Here is a tiny trained network, its code and every weight. The questions are about switching its units off for an input and a class, where a switched-off unit gives its printed mean instead of its output.

import numpy as np


def w(rows, s, z=0):
    codes = np.array(rows[::2]) - 128.0
    scale = np.full(codes.shape[1], s)
    scale[-1] = z or s
    return codes * scale


def norm(h):
    return h / np.sqrt((h * h).mean(-1, keepdims=True) + 1e-5)


def f(y):
    return y / 2 * (1 + np.tanh(0.7978845608 * (y + 0.044715 * y**3)))


def log_softmax(a):
    a = a - a.max(-1, keepdims=True)
    return a - np.log(np.exp(a).sum(-1, keepdims=True))


def net(x, mask):
    res = np.array(x, float).reshape(1, 6) / 4 @ E
    u = 0
    for l in range(3):
        y = f(norm(res) @ A[l][:, :-1].T + A[l][:, -1])
        res = res + np.where(mask[u : u + 13], y, B[l][:, -1]) @ B[l][:, :-1]
        u += 13
    return log_softmax(norm(res)[-1] @ U[:, :-1].T + U[:, -1])


A, B = {}, {}
E = w([
[177,239,115],'x0',
[171,135,72],'x1',
[224,125,183],'x2',
[105,78,2],'x3',
[44,138,160],'x4',
[140,99,138],'x5',
],0.0065)
A[0] = w([
[197,151,219,106],'L0N0',
[111,191,109,114],'L0N1',
[206,96,123,171],'L0N2',
[169,100,132,189],'L0N3',
[95,149,53,78],'L0N4',
[91,181,107,173],'L0N5',
[106,72,56,113],'L0N6',
[84,154,1,4],'L0N7',
[227,189,121,110],'L0N8',
[36,116,183,222],'L0N9',
[128,87,120,119],'L0N10',
[92,177,42,88],'L0N11',
[150,117,132,93],'L0N12',
],0.013,0.0031)
B[0] = w([
[156,137,84,255],'L0N0',
[85,143,108,164],'L0N1',
[103,221,53,207],'L0N2',
[151,145,52,176],'L0N3',
[63,111,132,186],'L0N4',
[90,163,118,181],'L0N5',
[61,161,113,220],'L0N6',
[2,60,72,235],'L0N7',
[221,207,189,241],'L0N8',
[81,141,153,255],'L0N9',
[139,106,91,147],'L0N10',
[91,141,94,208],'L0N11',
[177,105,104,126],'L0N12',
],0.0082,0.005)
A[1] = w([
[143,177,141,99],'L1N0',
[155,104,134,85],'L1N1',
[134,138,127,80],'L1N2',
[157,54,95,197],'L1N3',
[115,177,175,80],'L1N4',
[151,30,109,49],'L1N5',
[132,75,95,63],'L1N6',
[123,201,169,121],'L1N7',
[132,243,105,142],'L1N8',
[151,200,168,140],'L1N9',
[73,10,79,70],'L1N10',
[141,84,132,2],'L1N11',
[149,63,124,20],'L1N12',
],0.011,0.0054)
B[1] = w([
[82,186,167,147],'L1N0',
[140,121,136,104],'L1N1',
[79,254,141,109],'L1N2',
[138,49,110,163],'L1N3',
[111,121,105,143],'L1N4',
[77,148,148,113],'L1N5',
[68,168,70,115],'L1N6',
[61,126,137,186],'L1N7',
[119,121,73,253],'L1N8',
[51,118,140,206],'L1N9',
[141,161,83,219],'L1N10',
[133,192,148,97],'L1N11',
[63,237,174,101],'L1N12',
],0.0067,0.0048)
A[2] = w([
[120,87,91,138],'L2N0',
[150,217,95,112],'L2N1',
[99,68,46,183],'L2N2',
[95,59,186,40],'L2N3',
[153,19,99,252],'L2N4',
[181,143,239,89],'L2N5',
[233,154,175,77],'L2N6',
[171,206,196,59],'L2N7',
[100,140,97,46],'L2N8',
[152,158,18,116],'L2N9',
[134,76,218,48],'L2N10',
[130,8,254,69],'L2N11',
[131,210,113,85],'L2N12',
],0.0088,0.0027)
B[2] = w([
[179,78,93,162],'L2N0',
[55,100,2,194],'L2N1',
[185,86,25,255],'L2N2',
[130,26,97,144],'L2N3',
[175,15,165,202],'L2N4',
[201,160,46,157],'L2N5',
[244,113,131,173],'L2N6',
[131,165,62,169],'L2N7',
[133,147,115,137],'L2N8',
[150,82,156,228],'L2N9',
[127,108,79,131],'L2N10',
[70,2,122,175],'L2N11',
[154,124,197,168],'L2N12',
],0.0046,0.004)
U = w([
[164,136,76,109],'0',
[240,227,152,146],'1',
[175,89,118,135],'2',
[162,111,194,8],'3',
[161,109,179,15],'4',
[48,66,78,184],'5',
[84,197,188,166],'6',
[100,60,253,137],'7',
],0.02,0.014)

Each question gives the input, the list of numbers given to net, and the class t.
The units are the neurons (one row each of A and B). Each row of codes is followed by its name. A weight is (code - 128) times the scale printed after its matrix; where a second scale follows, it is the last column's (A, B and U).
mask holds one flag per neuron, layer by layer. A switched-off neuron (its flag False) gives its mean, the last column of its row in B, instead of its output. The means were averaged over made-up inputs and are rounded, as every weight is.
A unit's drop is (log p(t) with every unit on - log p(t) with that unit switched off) / (log p(t) with every unit on - log p(t) with every unit switched off).
The circuit of an input: a set's keep is (log p(t) with only the set's units on - log p(t) with every unit switched off) / (log p(t) with every unit on - log p(t) with every unit switched off). Starting from the 12 units with the biggest drops (on a tie, the unit counted first), units are removed one at a time, each time the one whose removal leaves the highest keep (on an exact tie, the one counted first), for as long as the keep stays at least 0.8.
units of the circuit, in order: the units of the circuit, biggest drop first
most important unit: the unit with the biggest drop
k most important neurons: the k neurons with the biggest drops, biggest first
k most important neurons of layer l: the k neurons of layer l with the biggest drops, biggest first
drop of u: that unit's drop, to one decimal
input [-7,0,7,-4,-5,6], class 1: units of the circuit, in order	(L0N7; L0N2)
input [7,-4,5,7,-7,4], class 1: most important unit	L0N8
input [-2,-7,-3,-1,6,-7], class 6: units of the circuit, in order	(L0N7; L0N9)
input [-3,3,6,-7,5,8], class 1: 2 most important neurons	(L0N7; L0N0)
input [-4,1,0,-7,-3,7], class 1: 3 most important neurons	(L0N0; L0N7; L0N6)
input [-8,-3,8,-5,-5,-3], class 2: 2 most important neurons of layer 1	(L1N3; L1N10)
input [-8,-2,-8,-7,7,-2], class 7: 2 most important neurons of layer 0	(L0N7; L0N2)
input [-8,-7,3,5,5,2], class 7: drop of L0N7	0.3
input [-6,4,8,1,2,-2], class 2: drop of L0N12	0.0
input [0,-1,0,-3,0,-1], class 6: drop of L1N0	0.1
input [-4,4,1,-3,5,-2], class 7: drop of L0N7	0.1
input [-6,-6,-4,-1,8,-3], class 7: 2 most important neurons of layer 0	(L0N7; L0N2)
input [1,-3,1,2,5,0], class 6: 3 most important neurons of layer 0	(L0N7; L0N9; L0N5)
input [1,7,3,-4,3,-7], class 1: units of the circuit, in order	(L0N8)
